(in the rows, 128 means zero)
Facts:
{gosu,gitrekek,vipem,stonim,grosto,guli,stastul,stebradro,plustil,stofem,vofuflom,zupul,bopir,drusume,drofi,rogin,miplun,seskon} Π c
{graga,vuplo,desko,naduk,gubal,tribra,klagrobi,fedemi,skimo,nustes,pudibra,plamim,zigas,drubur} Π a
{gokluklak,stedrem,garer,liplok,dunaplos,flunezi,kuplon,drinol,grusti,drafuples,fabribri} Π f
{zupek,brodiflin,klestukir,klogoki,mavasuk,keskol,treflan,flimi} Π e
{nele,faklo,gibi,fotrestir,satrul,zitigek,stebem,karul,geflugel,satrer,groplo,nitril,gebru,stepler,viklus,plira,trufun} Π b
{stefum,futom,tigrubo,skopa,dripovol,brimul,bretra,plinograr,fubran,plabel} Π i
{flodrul,bruredus,broser,nudru,deklenos,vilamul,vitrefa,sibu,tabron,bofli,drani,skesur,tridros,plodres,graplagum} Π g
{dutrus,kludrevum,grabe,plerak,flufe,ritrus,duge,fledel,rono,daklifa} Π d
{sipi,drotrasol,flaku,visti,bubakel,zadrek,lastim,tubik,rebrin} Π h
[gosu,gokluklak,stadrosan,lastim,plira] Δ vurefu
[graga] Δ butu
[vurefu,ruli,viklu,flaler,stepler,regifo] Δ vufi
[grikin] Δ bruklazar
[vuplo,bruredus,plerak,robek] Δ tromer
[zupek,garer,zadrek,skesur,rogin] Δ sugras
[gomam,tigrubo,tridros,grusti,flimi] Δ fligra
[nele,duge] Δ regifo
[gitrekek,tilar,flufe,stego,stebem] Δ pidedril
[funer,dutrus,tromer,stulim,sugras,brimul,viklus] Δ trutam
[stefum,mesal,stofem,dunaplos,graplagum] Δ daflir
[vipem,skopa] Δ druzudran
[zustul,sipi,vogruk,miba,flebi] Δ bruklam
[flodrul,groplo,plinograr,seskon] Δ miba
[desko,grabe,guli] Δ raplil
[brodiflin,gibi,nudru,tribra,klemosu,bretra] Δ kludrim
[kludrevum] Δ fuma
[klestukir,butu,drosta,groflovur,trufun] Δ suzul
[stedrem,futom,stebradro,nustes,batadi] Δ flebi
[stonim,visti,fledel,skimo] Δ fogregro
[semir,skipak,karul,liplok] Δ flubro
[rafis,naduk,dripovol,bubakel,tabron] Δ funer
[faklo,fogregro,pudibra,daklifa] Δ stiklol
[gogrus] Δ namun
[drotrasol,fligra,rubrumu,klagrobi,zupul] Δ luste
[grosto,ritrus,fedemi,gebru,lekik] Δ bugik
[raplil,kiper,satrer] Δ beplizol
[broser,plustil,mavasuk] Δ rafafler
[flaku,vitrefa,geflugel,flunezi,plabel,pamo] Δ lekik
[bromo,vilamul,zitigek,fabribri] Δ sistu
[gubal,vofuflom] Δ stulim
[fotrestir,rafafler,pidedril,sistu,drafuples] Δ brustor
[satrul,sibu,drusume,tubik,drinol] Δ mekil
[tramek,daflir,moste,klogoki] Δ greskepim
[nusok,drani,namun] Δ fugrom
[deklenos,zodi,nitril,plamim,bruklazar] Δ gadren
[stastul,druzudran] Δ bruskana
[zedan,sefliste] Δ budek
[bofli,rebrin,fubran,treflan,miplun] Δ nusok
[bopir,keskol] Δ sefliste
[piguk,mekil] Δ vabri
[kuplon,drofi] Δ zedan
[stibro,rono] Δ semir
[drekler] Δ piguk
[plodres,zigas] Δ zustul
[bubrakli] Δ klepla
[drubur] Δ viklu

Known rows:
[159  98 173 156 121 120 142 137 105 107 162 140 122 113 124 117 126 123
 184 129 138 120  99 168 164 114 126 125 138] -> drusume
[100 105 120 156 121 129 127 139 116 114 113 142 153 125 126 126 132 150
 140 147 131 146 114 138 205 116 114 117 118] -> tribra
[144 101 106 117 115 120 153 121 100 108 112 118 115 111 131 127 127 131
 186 106 101 104 183 119 108 147 117 136 163] -> fotrestir
[104 111 139 166 118 125 173 128 113 110 113 136 162 114 156 135 142 148
 125 179 111 105 148 116 170 136 111 118 119] -> sipi
[120 110 110 116 119 123 137 119 111 110 172 116 115 116 120 117 123 123
 168 107 102 105 148 134 106 117 113 145 167] -> vilamul
[124 136 123 118 123 119 149 129 103 117 126 123 116 132 124 118 125 123
 102 108 127 152 128 119 114 114 128 117 117] -> rubrumu
[114 170 128 163 123 118 111 113 184 160 111 118 113 130 125 135 163 120
 128 131 134 134 113 188 113 153 158 133 119] -> lekik
[101 173 110 166 140 119 130 118 175 137 139 121 116 114 124 153 144 120
 130 129 125 162 142 185 114 149 189 134 121] -> pamo
[130 121 145 117 121 119 107 117 139 133 112 120 116 137 124 116 123 123
 123 141 141 114 103 125 112 118 118 133 117] -> fugrom
[115 127 120 116 123 120 113 144 125 113 138 126 128 120 124 118 122 124
 118 133 131 145 124 120 113 117 139 131 118] -> moste
[131 118 145 116 121 120 108 117 135 128 112 121 115 135 125 116 124 123
 123 140 141 118 103 127 111 118 117 135 116] -> daflir
[151 102 199 155 116 120 187 118 141 105 152 159 149 125 124 122 125 121
 157 171 121 104  99 121 177 116 117 130 173] -> seskon
[135 110 108 168 115 189 157 150 105 113 113 120 137 110 126 114 125 153
 122 149 144 148 129 118 202 176 113 115 118] -> lastim
[187 104 106 117 112 173 149 118 100 107 112 120 113 107 131 116 122 124
 145 106 109 112 156 118 113 199 126 117 132] -> nele
[ 97 147 127 120 167 151 112 134 139 120 170 123 122 119 124 116 122 124
 102 138 136 127 154 120 113 117 113 132 114] -> klogoki
[ 99 134 107 113 153 124 113 152 163 188 103 157 146 125 125 185 120 144
  99 117 146 182 150 113 122 128 190 130 120] -> brimul
[100 103 110 116 191 171 125 132 104 148 110 123 114 109 125 163 124 128
 100 110 145 105 187 110 110 168 116 134 127] -> plerak
[185 192 111 117 121 110 153 122 102 157 143 128 169 181 122 126 124 124
 101 105 102 198  99 121 112 111 158 113 115] -> grusti
[152 180 108 114 118 111 114 149 147 170 148 120 193 187 119 126 123 138
 154 125 102 175 101 132 110 117 137 117 122] -> drafuples
[101 109 111 117 143 162 130 134 131 112 111 120 115 111 143 120 124 124
 100 110 135 121 218 115 110 145 116 161 117] -> rono
[115 135 118 117 122 119 116 136 127 117 133 123 123 124 123 120 124 124
 110 126 130 143 124 119 112 117 135 126 118] -> kiper

Rows:
No name comes twice in this set of rows, the named rows included.
[120 155 133 140 123 118 110 114 164 151 110 118 113 135 125 122 147 121
 120 130 136 125 105 161 113 134 135 129 119] => bugik
[102 127 107 117 119 216 138 139 132 113 111 118 115 109 125 114 122 124
  99 112 152 139 208 116 113 184 116 138 118] => duge
[101 128 111 226 134 120 160 117 133 128 114 121 117 111 158 155 186 125
 163 148 118 142 161 179 174 180 119 119 119] => flaku
[ 99 105 109 117 181 170 126 133 111 141 110 123 114 110 126 156 123 127
 101 110 143 105 192 112 110 165 115 139 121] => dutrus
[164 224 134 116 115 113 135 118 170 123 145 161 219 189 122 146 119 123
 105 176 101 138  99 115 112 119 153 116 119] => stedrem
[107  99 120 156 125 127 114 157 104 112 116 132 155 112 162 117 126 166
 168 169 126 125 139 120 147 129 114 126 115] => rebrin
[147 101 160 194 122 120 163 119 134 109 162 125 115 112 123 127 155 121
 191 129 134 127 100 203 175 117 154 125 161] => grosto
[165  98 172 165 122 119 186 126 101 108 152 130 116 114 124 116 150 122
 146 108 135 124  99 161 178 110 119 117 144] => zupul
[184 100 135 159 114 183 163 141 106 108 161 122 117 111 121 113 124 122
 159 131 158 142  97 163 206 119 118 115 158] => gosu
[ 99 129 115 189 130 120 134 120 145 127 114 132 139 119 130 145 154 131
 153 149 128 157 124 177 210 119 117 117 118] => fedemi
[101 105 127 161 122 120 158 130 103 114 113 138 140 135 129 124 149 146
 107 110 129 154 118 136 213 113 114 116 117] => klagrobi
[100 139 107 114 123 117 156 143 125 156 103 127 132 157 136 147 125 132
  94 105 135 219 183 115 136 112 187 130 116] => tigrubo
[ 95 138 109 117 144 143 118 145 163 142 161 116 122 150 120 116 131 134
 115 125 120 116 177 126 112 115 109 138 120] => mavasuk

The same objects again, as new rows of numbers:
Known rows:
[148 146 107 103 113 131 114 141 146 130 128 136 109 127 128 137 119 121
 110 114 141 129 122 145 116 126 134 126 139 126 105  69  91 161 127 118
 120 112 133 114 134 120 119 117 103 103] -> naduk
[134 156 131 140 143 125 131 123 120 129 138 134 120 128  97 141 151 108
 138 123 116 133 115 128 120 135 162 111 104 134 131 109 134  70 132 131
 136 147 120 123 123 149  66 156 145 141] -> bugik
[120 152 112 132 111 135 136 117 148 129 109 141 141 138 117 120 126 141
 126 133 145 132 126  66 137 115 107 143 131 143 116 175  97 157 115 138
 109 125 131 127 161 100 163 111 136  97] -> bubakel
[125  69 139 112 124 128 109 107 146 135 137 117 118 142 133 127 116 131
 121 133 141 119 160 100 130 143 140 126 151 112 130 174 131 161 128 103
 121 135 138 143 133 105 158 124 155 100] -> gitrekek
[121 144 130 128 140 118 125 136 120 127 137 137 145 120 118 132 135 114
 127 136 122 124 113 166 122 137 134 114 109 141 138  89 139  90 129 137
 142 149 123 120 114 141  71 147 140 146] -> klepla
[127 113 123 125 133 124  97 117 117 125 141 109 121 146 124 132 122 129
 132 117 125 112 126 140 116 138 116 115 121 120 145 146 163 126 127  95
 135 114 117 142 113 138  74 129 116 128] -> stego
[102 151 122 142  83 122 127 149 120 132 115 129 161 128 124 140 129 158
 142 113 120 127 163 108 130 113 116 132 129 134 119 166 127 128 123 109
 131 104 126 135 121 134 139 125 128 142] -> bretra
[107 190 128 146 129 132 129 146 114 128 126 116 125 143 133 126 131 151
 132 135 120 124 148 116 129 116 120 138 133 126 131 130 125 144 125 140
 123 112 126 123 125 117 129 106 129 142] -> dunaplos
[131 150 126 141 132 119 122 140  98 118 136 114 127 134 135 128 130 128
 129 120 115 122 120 151 122 127 123 122 128 119 131 119 146 126 129 124
 137 115 121 127 119 139  86 120 101 147] -> tramek
[135 122 130 114 115 129 141 106 107 120 117 112 103 121 107 117 119 132
 146 101 134 120  89 171 125 120 111 124 126 119 133 104 148 110 129 107
 150 118 123 126 121 136 111 141 111 153] -> gomam
[118 115 129 115 146 118  95 122 132 135 147 131 146 135 109 137 128 116
 131 139 130 108 129 156 116 151 127 109 105 138 155 120 155 101 124 113
 139 146 118 134 105 139  53 150 156 132] -> rafafler
[131 154 108 135 112 121 113 125 110 114 127 125 136 132 122 129 125 121
 117 115 126 127  90 145 119 126 117 111 124 132 121 128 131 119 127 114
 136 111 122 124 132 127  62 126  92 123] -> robek
[139  72 132 105 142 144 120 112 154 143 134 127 122 132 114 130 116 136
 135 136 149 123 169  99 129 137 123 137 141 123 137 172 115 183 129 120
 104 117 128 142 134 120 166 121 143 105] -> stebem
[130 139 124 136 129 124 122 129 106 119 132 115 121 133 130 128 128 127
 131 116 119 125 113 149 121 126 122 120 125 121 131 118 148 117 130 116
 138 116 121 129 120 139  92 126 103 142] -> groflovur
[123 145 131 128 140 117 128 138 118 128 137 137 146 119 117 132 136 114
 128 136 122 123 115 168 123 137 134 116 110 140 138  88 138  90 129 140
 143 150 123 119 114 141  70 147 142 150] -> sefliste
[131 139 125 136 129 123 123 129 106 119 132 115 121 133 130 128 128 128
 131 115 118 124 113 149 122 126 122 120 125 121 131 120 149 118 130 117
 138 116 121 129 120 139  90 127 103 142] -> grikin
[110 157 131 116 109 144 147 107 129 131 103 117  96 129 101 115 118 153
 151 114 141 123 112 133 130 109 109 139 129 128 133 112 129 122 125 116
 137 115 127 124 128 114 159 130 139 144] -> grusti
[122 146 132 128 140 117 127 139 116 128 137 136 145 120 118 131 136 114
 128 136 121 123 114 169 122 137 134 116 111 140 138  87 139  92 128 140
 142 149 123 119 114 141  71 146 141 150] -> raplil
[124 125 132 119 120 142 159 107 144 135 105 128 114 128 110 112 123 150
 149 125 147 126 135  85 142 112 105 156 133 132 127 156 113 150 118 134
 119 131 131 131 148 111 207 121 154 123] -> drotrasol
[131 102 142 123 121 124 137 126 130 129 130 121 120 128 140 123 123 131
 119 133 132 130 150 112 137 130 146 133 157 111 115 146 115 157 131 131
 124 136 142 129 139 106 172 118 143 119] -> drusume
[ 89 154 114 147 102 146 131 144 131 136 112 113 107 141 154 122 127 141
 125 130 133 133 128 131 126 110 117 127 131 142 131 112 161 107 129 137
 115 116 135 146 125 131 155 114 122 133] -> gokluklak

Rows:
No name comes twice in this set of rows, the named rows included.
[142 113 116 114 120 142 136 120 148 131 119 143 137 120 114 127 119 128
 119 133 150 138 132 103 131 124 122 133 143 135 112 156  81 175 128 139
 105 115 132 124 154 109 152 118 118 100] => viklus
[108 188 108 137 106 136 119 124 132 124 113 129 130 142 116 126 124 142
 121 127 134 130 111 106 124 114 114 125 126 140 121 139 111 131 123 122
 122 107 126 122 140 104 109 115 119 114] => garer
[132 129 128 121 120 128 134 114 107 119 122 114 110 124 115 121 122 130
 141 106 129 122  96 163 124 122 115 123 126 120 132 108 147 113 129 109
 146 116 122 127 122 138 105 136 108 149] => rubrumu
[123 167 135 136 147 109 127 157 103 125 146 135 157 122 125 132 138 117
 125 144 115 118 127 174 125 138 135 121 116 135 136  85 132 110 126 155
 141 148 123 112 112 140  60 135 140 160] => nusok
[131 155 128 143 134 116 122 146  93 117 140 113 132 134 137 128 131 130
 128 122 113 121 124 154 123 127 123 123 130 117 130 119 144 133 129 130
 137 115 122 125 118 139  83 116 100 150] => mesal
[116 108 129 112 147 118  89 120 134 137 149 129 145 138 108 137 127 117
 132 139 132 104 133 155 115 154 125 108 104 138 158 126 160 104 123 108
 138 147 117 137 104 139  50 150 160 129] => pidedril
[130 108 125 121 105 126 126 116 140 125 123 132 129 129 132 124 119 123
 106 131 141 134 125 104 133 130 140 123 154 122 107 154 101 153 129 123
 122 132 142 127 151  96 150 120 132  98] => vofuflom
[132 118 126 138 152 129 121 122 122 113 130 125 127 123 149 134 123 132
 124 119 104 136 120 132 119 124 116 124 115 122 135 117 152 111 139 105
 145 116 119 126 115 138 116 130  92 131] => vogruk
[124 156 134 130 143 113 129 145 110 127 140 135 148 120 118 131 137 116
 129 138 119 120 119 171 125 137 134 119 113 137 137  86 135  99 127 146
 143 149 123 115 113 141  67 142 141 156] => mekil
[126 112 134 132 180 127 124 126 145 118 133 154 154 103 150 141 127 122
 117 142  96 142 126 142 118 133 123 123  93 141 143  84 144  80 143 119
 154 150 118 113 104 139 112 152 123 129] => flebi
[125  78 122 123 115 151 147 140 147 143 118 126 116 119 151 123 121 127
 122 136 149 141 147 127 134 119 126 135 148 136 123 129 130 151 134 153
  97 123 141 147 140 136 198 117 121 118] => plira
[149 112 126 106 151 139 124 140 155 130 131 135 100 117 154 142 118 131
 118 118 119 137 153 135 117 124 135 138 131 116 119  56 111 152 138 111
 129 117 130 117 117 131 172 121 106 112] => zigas
[127  73 139 114 124 128 113 108 145 135 136 118 117 139 133 127 117 130
 121 134 140 121 157 101 131 141 141 127 151 112 127 171 129 158 129 108
 122 137 138 142 133 105 160 124 154 103] => plustil

Now the same objects, written a new way:
Known rows:
[160 142  97 133 191 135 140 154 132 113 146 119 125 128  93 102  67 133
 171 137 108 143 161 153 127  97 112 122 124 129 167] -> gokluklak
[116 136 133 138 138 129 128 130 131 127 124 126 132 132 133 129 128 127
 123 131 135 127 132 119 135 129 128 127 117 122 132] -> bubrakli
[158 123  96 102 171 117 162 126 137  88 137 134 123 119 117 100  84 138
 144 146 110 151 151 124 120 107 110 117 135 156 164] -> lastim
[142 134 126 131 115 145 111 120 145  56 130 120 123 123  99 144 101 126
 130 138 141 144 125 137 131 121 117 123 117 140 126] -> ruli
[136 126 117 146 133 123 146 181 126 158 151 117 127 156 115  86  87 136
 156 120  98 125 141 160  88 127 109 149 137 120 122] -> fabribri
[164 109 143 133 123  96 173 157 131 117 129 121 126 146 132 120  89 125
 137 115 134 120 154 121  91 131 113 151 136 157 111] -> mavasuk
[108 157 122 117 123 137 124 132 129 181 146 146 129 126 127  74 129 112
 137 129  73 143 109 148 113 103 173 131 135  86 114] -> satrul
[120 145 137 154 146 131 133 129 133 134 122 129 134 129 142 130 136 130
 124 129 135 129 133 121 128 130 134 124 114 122 128] -> tramek
[119 133 139 105 118 139  94 116 110  93 134 128 125 124 112 155 154 128
 124 115 103 123 133 161 172 140 116 129 133 142 109] -> funer
[128 140 146  87 101 108 144  95 129 111 102 158 123 121 173 133 165 105
 117 132 139 143 137 104 109 122 171 136 119 129  93] -> drani
[132 118 117  77 168 112 142 122  95 144 140 144 126 120 134 113 148 139
 133 117  67 124 152 152 162 133 112 126 156 156 140] -> bubakel
[ 98 156 114  37  99 126 103 149 137 198 143 148 132 109 138  81  96  87
 143 146  90 132  59 139 154  97 129 144 151  81 123] -> geflugel
[149 138 128 178 129 103 141 141 140 120 130 133 137 120 118 156 142 146
 114 118 162 115 100 135 126 125 149 114 131 144 158] -> rono
[103 115 124 131 157 115 109 116  96 118 130 114 133 132 140 173 161 132
 150 104 150 108 175 137 178 138 113 122 122 148 119] -> vuplo
[141 127 142 140 102 148 112 123 136 104 127 122 126 125 113 143 124 125
 121 128 134 131 110 136 126 134 122 128 127 131 114] -> klepla
[123 136  76 109 150 120 139 125 135  67 133 145 125 125 122 116 124 153
 126 156 129 155 126 144 124 116 120 110 123 142 176] -> gosu
[115 137 133 141 138 130 129 130 130 127 123 126 132 131 135 129 128 127
 122 131 136 127 132 120 134 129 129 127 117 122 132] -> drosta
[127 132 108 141 134 129 145 127 119 145 127 152 130 126 149 114 162 152
 112 139 121 138  98 144 110 137 135 115 137 129 157] -> drusume
[162 138 128 163 177 145 146 156 114 192 140 128 131 128 120  98 105 132
 157 119  98 127 133 154 112 117 128 127 138 116 147] -> drinol
[ 94  60 131 210 170 159 157 119  89 155 132  85 142 155 127 124  88 116
 124 116 170 116 166  78 158 137  88 115 118 132 149] -> tigrubo
[145 140 125 139 118  99 132 150 145 134 129 135 140 109 129 159 128 134
 117 127 173 110  71 132 148 121 127 120 140 141 162] -> ritrus

Rows:
No name comes twice in this set of rows, the named rows included.
[123 131 104 131 134 127 144 129 118 142 127 151 130 127 146 113 158 151
 112 141 122 137 100 142 114 136 132 116 137 128 160] => stonim
[112 140 108  71 117 124  98 127 156 203 135 129 115 121  93  77 128 125
 134 141  64 124 134 111 103 108 173 138 134  70 127] => groplo
[148 120 137 119 103 143  99 119 152 125 118 112 117 119  95 143 126 135
 119 133 129 120 123 112 115 138 127 130 126 119 124] => bruklam
[ 98 120  97 122  92 107 144 154 131 109 138 141 126 155 144 101 143 157
 111 139 120 136 108 151  84 147 116 137 136 133 131] => gitrekek
[150 140 130 186 135 104 145 140 140 125 130 134 138 120 122 155 145 147
 113 117 164 116  99 136 124 124 152 114 130 143 158] => fledel
[160 121 144  94 174 103 147 127  94 128 127 134 127 121 126 146 134 123
 142 102 100 112 176 141 171 128 117 135 144 165 131] => zupek
[124 150 141 167 152 133 136 128 134 139 121 131 135 127 150 129 141 132
 126 129 135 130 134 122 122 130 139 122 113 122 127] => mesal
[162 118 128 134 156 127 168 128 120 166 131 141 129 119 144  98 122 137
 129 129 101 135 124 125 106 127 125 122 150 144 144] => tubik
[131 105 141 155 100 154 126 120 112 109 128 121 128 136 102 136 118 116
 107 122 141 131 108 131 136 131 129 127 130 126 130] => luste
[125 124 139 139  77 136 116 139 143  87 134 117 124 142 115 134 115 129
 120 127 134 131 113 141 105 141 115 140 127 134  97] => brustor
[113 127 135   4  72  99 126 111 127 128 100 158 127 108 178 138 128  75
 117 148 161 132  84  92 157 114 127 149 137 123 109] => vitrefa
[ 88 109 131 143 191 137 111 117 104 130 138  92 137 134 144 150 130 138
 154 111 123 108 196 117 189 150  71 118 119 151 116] => dripovol
[138 132 140  80  84 143  98 137 142 127 123 126 131 108 131 147  99 103
 126 142 152 123  61 128 158 129  89 137 141 125 121] => lekik

